x =
[[ 43  36 -50  32 -30]
 [-36 -24 -39 -44 -34]
 [-49 -39 -34  39 -36]
 [ 41 -22  45 -43  43]
 [ 41  15  33  11  42]
 [-43 -40  28 -44  36]]
x[0,0] = 43
x[4,2] = 33
x[5,1] = -40
x[3,2] = 45
x[2,4] = -36
x[2,0] = -49
x[:, 0] = [43, -36, -49, 41, 41, -43]
x[0,1] = 36
x[4,0] = 41
x[1] = [-36, -24, -39, -44, -34]
x[3,3] = -43
x[1,1] = -24
x[1,3] = -44

W =
[8800 7246 4781 3172 5998 5526 5144 7605 3894 4956 2885 4670 6045 5452
 3913]
W[0]	8800
W[11]	4670
W[10]	2885
W[4]	5998
W[8]	3894
W[3]	3172

grid =
[[  3 -37   0  -1  13   8   8  -6  -2  -2  21  -9 -15]
 [ -4 -37   7  30  13  -9  -6  20  22  22 -18  -2  -9]
 [-14 -37   3   8   6 -21   5   5   4   4  -7  -8  -4]
 [-14 -37  -1  13  16  -8   4  32  40  40  13 -24 -12]
 [-15 -37 -18  -2  11   5   0   4  16  16  13  10   6]
 [-26 -37 -17   7   7   6   3  21  30  30  14   7  10]
 [ -6 -37  -2   4   8 -11  -7  16  19  19 -18   1  -2]
 [-10 -37   2  -2   3 -31   0  17  15  15 -16 -14  -3]]
Indices start at 0.
(0, 0): 3
(7, 2): 2
(4, 2): -18
(3, 0): -14
(2, 2): 3
(5, 1): -37
(0, 7): -6
(2, 10): -7
(3, 4): 16
(0, 3): -1
(3, 6): 4
(6, 0): -6
(3, 9): 40
(6, 4): 8
(4, 0): -15
(3, 3): 13
(2, 0): -14
(4, 10): 13
(0, 8): -2
(5, 10): 14
(1, 9): 22
(4, 7): 4
(7, 7): 17
(7, 4): 3
(7, 6): 0
(1, 4): 13
(6, 10): -18
(7, 5): -31
(2, 5): -21
(1, 0): -4
(4, 1): -37
(4, 8): 16

B =
[[-33  10   4  30  22  12   1   9 -10 -10]
 [ 19  18   9  23  10 -27  13 -10 -10  -2]
 [ -1   1 -18  16  -3 -31   8  -8   8  -5]
 [-42   4 -31  21   3   6   9 -15  12  13]
 [  2  20  19  11  20 -30  12  12  31 -28]
 [ 12 -29 -22 -13  -9  18  15 -31  21 -37]]
Rows and columns are counted from 0.
row 0 col 0: -33
row 0 col 3: 30
row 3 col 9: 13
row 4 col 5: -30
row 1 col 9: -2
row 3 col 5: 6
row 2 col 7: -8
row 0 col 6: 1
row 5 col 6: 15
row 3 col 8: 12
row 5 col 3: -13
row 4 col 9: -28
row 0 col 9: -10
row 2 col 1: 1
row 2 col 0: -1
row 1 col 7: -10
row 4 col 7: 12
row 0 col 1: 10
row 4 col 2: 19
row 1 col 4: 10
row 5 col 1: -29
row 5 col 7: -31

X = [10 27 17 11  5 37 16  5 37 41 49 33 19 75 67 31]
X[0] -> 10
X[3] -> 11
X[10] -> 49
X[15] -> 31
X[4] -> 5
X[13] -> 75

arr =
array([[ -1,  -2,   2,  -4,  -1,  -5, -44,   6,   1, -10,  17,   5,  -3,
         -1,   3,  10],
       [  1,  -9,  -5,  -4,  -2,  15,   5,  11,   8,   5,  -6,  -4,   1,
          4,  -1,   2],
       [  4,   8,  -4,   5,   4,   5,   6,  -8,  -2,   6,  -8,  -7,   4,
         -2,  -4,  -2],
       [ -2,  -5,   2,  -2,   4,   0,   9,   3,  -7,   1,  -1,  -3,  -3,
          7,   1,   2],
       [ -1,   4,   3,   0,  -1,  -4,  -5,   0,   2,  -8,   1,   6,  -1,
         -2,   3,  -3],
       [ -1,  -5,   2,  -5,   3,   3,   0,  -3, -14,   6,  -1,  -9,  -1,
         11,  -9,   0]])
Rows and columns are counted from 0.
(0, 0) -> -1
(2, 15) -> -2
(5, 2) -> 2
(0, 13) -> -1
(2, 5) -> 5
(4, 9) -> -8
(2, 9) -> 6
(1, 11) -> -4
(0, 3) -> -4
(2, 0) -> 4
(5, 10) -> -1
(1, 6) -> 5
(4, 11) -> 6
(2, 7) -> -8
(0, 5) -> -5
(0, 6) -> -44
(1, 3) -> -4
(4, 14) -> 3
(3, 9) -> 1
(1, 5) -> 15
(5, 15) -> 0
(4, 7) -> 0
(0, 2) -> 2
(4, 10) -> 1
(2, 13) -> -2
(4, 13) -> -2
(5, 0) -> -1
(3, 7) -> 3
(3, 3) -> -2
(0, 10) -> 17
(1, 14) -> -1
(2, 8) -> -2

data =
array([[-431,  -71, -306, -427,  296,  269, -130,  262,  -51,  369,  167,
         152,  276],
       [ 344,  117,   44,  174,  178,  221, -140, -700,  -53, -691, -574,
        -690,   95],
       [-424,  -91, -293, -412,  263,  224, -149,  250,  -32,  245,  143,
         138,  177],
       [ 390,  220,   57,  226,  386,  329,  -80, -429,  -11, -399, -400,
        -497,  263],
       [ 360,  162,   76,  295,  134,  121, -102,  472,  -80,  598,  253,
         273,  103],
       [ 381,  145,   92,  230,   45,   96, -133, -603,  -28, -606, -483,
        -567,   34],
       [ 389,   50,  141,  353, -368, -322,  -65,  750,  -48,  798,  501,
         599, -297],
       [ 332,   45,  259,  319, -457, -321,   72, -710,   33, -704, -418,
        -404, -259],
       [ 232,  156,  -16,  140,  174,  128, -120,  563,  -53,  664,  344,
         334,  181],
       [ 146,  117,  129,  129,  346,  257,  116, -572,   90, -604, -380,
        -413,  282],
       [  72,  147,   99,   81,  324,  244,  128, -397,   85, -424, -281,
        -344,  267],
       [ 234,   96,  188,  217, -232, -285,   66, -265,   55, -360,  -96,
        -109, -132]])
data[0,0] => -431
data[4,9] => 598
data[4,3] => 295
data[4,8] => -80
data[7,8] => 33
data[8] => [232, 156, -16, 140, 174, 128, -120, 563, -53, 664, 344, 334, 181]
data[6,9] => 798
data[9,4] => 346
data[:, 1] => [-71, 117, -91, 220, 162, 145, 50, 45, 156, 117, 147, 96]
data[11,1] => 96
data[7,2] => 259
data[:, 9] => [369, -691, 245, -399, 598, -606, 798, -704, 664, -604, -424, -360]
data[3,7] => -429
data[7,9] => -704
data[:, 5] => [269, 221, 224, 329, 121, 96, -322, -321, 128, 257, 244, -285]
data[5,5] => 96
data[:, 3] => [-427, 174, -412, 226, 295, 230, 353, 319, 140, 129, 81, 217]
data[3] => [390, 220, 57, 226, 386, 329, -80, -429, -11, -399, -400, -497, 263]
data[6,5] => -322
data[9,0] => 146
data[11,3] => 217
data[2,5] => 224
data[5] => [381, 145, 92, 230, 45, 96, -133, -603, -28, -606, -483, -567, 34]
data[10] => [72, 147, 99, 81, 324, 244, 128, -397, 85, -424, -281, -344, 267]
data[3,8] => -11
data[:, 12] => [276, 95, 177, 263, 103, 34, -297, -259, 181, 282, 267, -132]
data[5,1] => 145
data[4,5] => 121
data[6,4] => -368
data[11,9] => -360
data[1,5] => 221
data[11,11] => -109
data[5,8] => -28
data[7,10] => -418
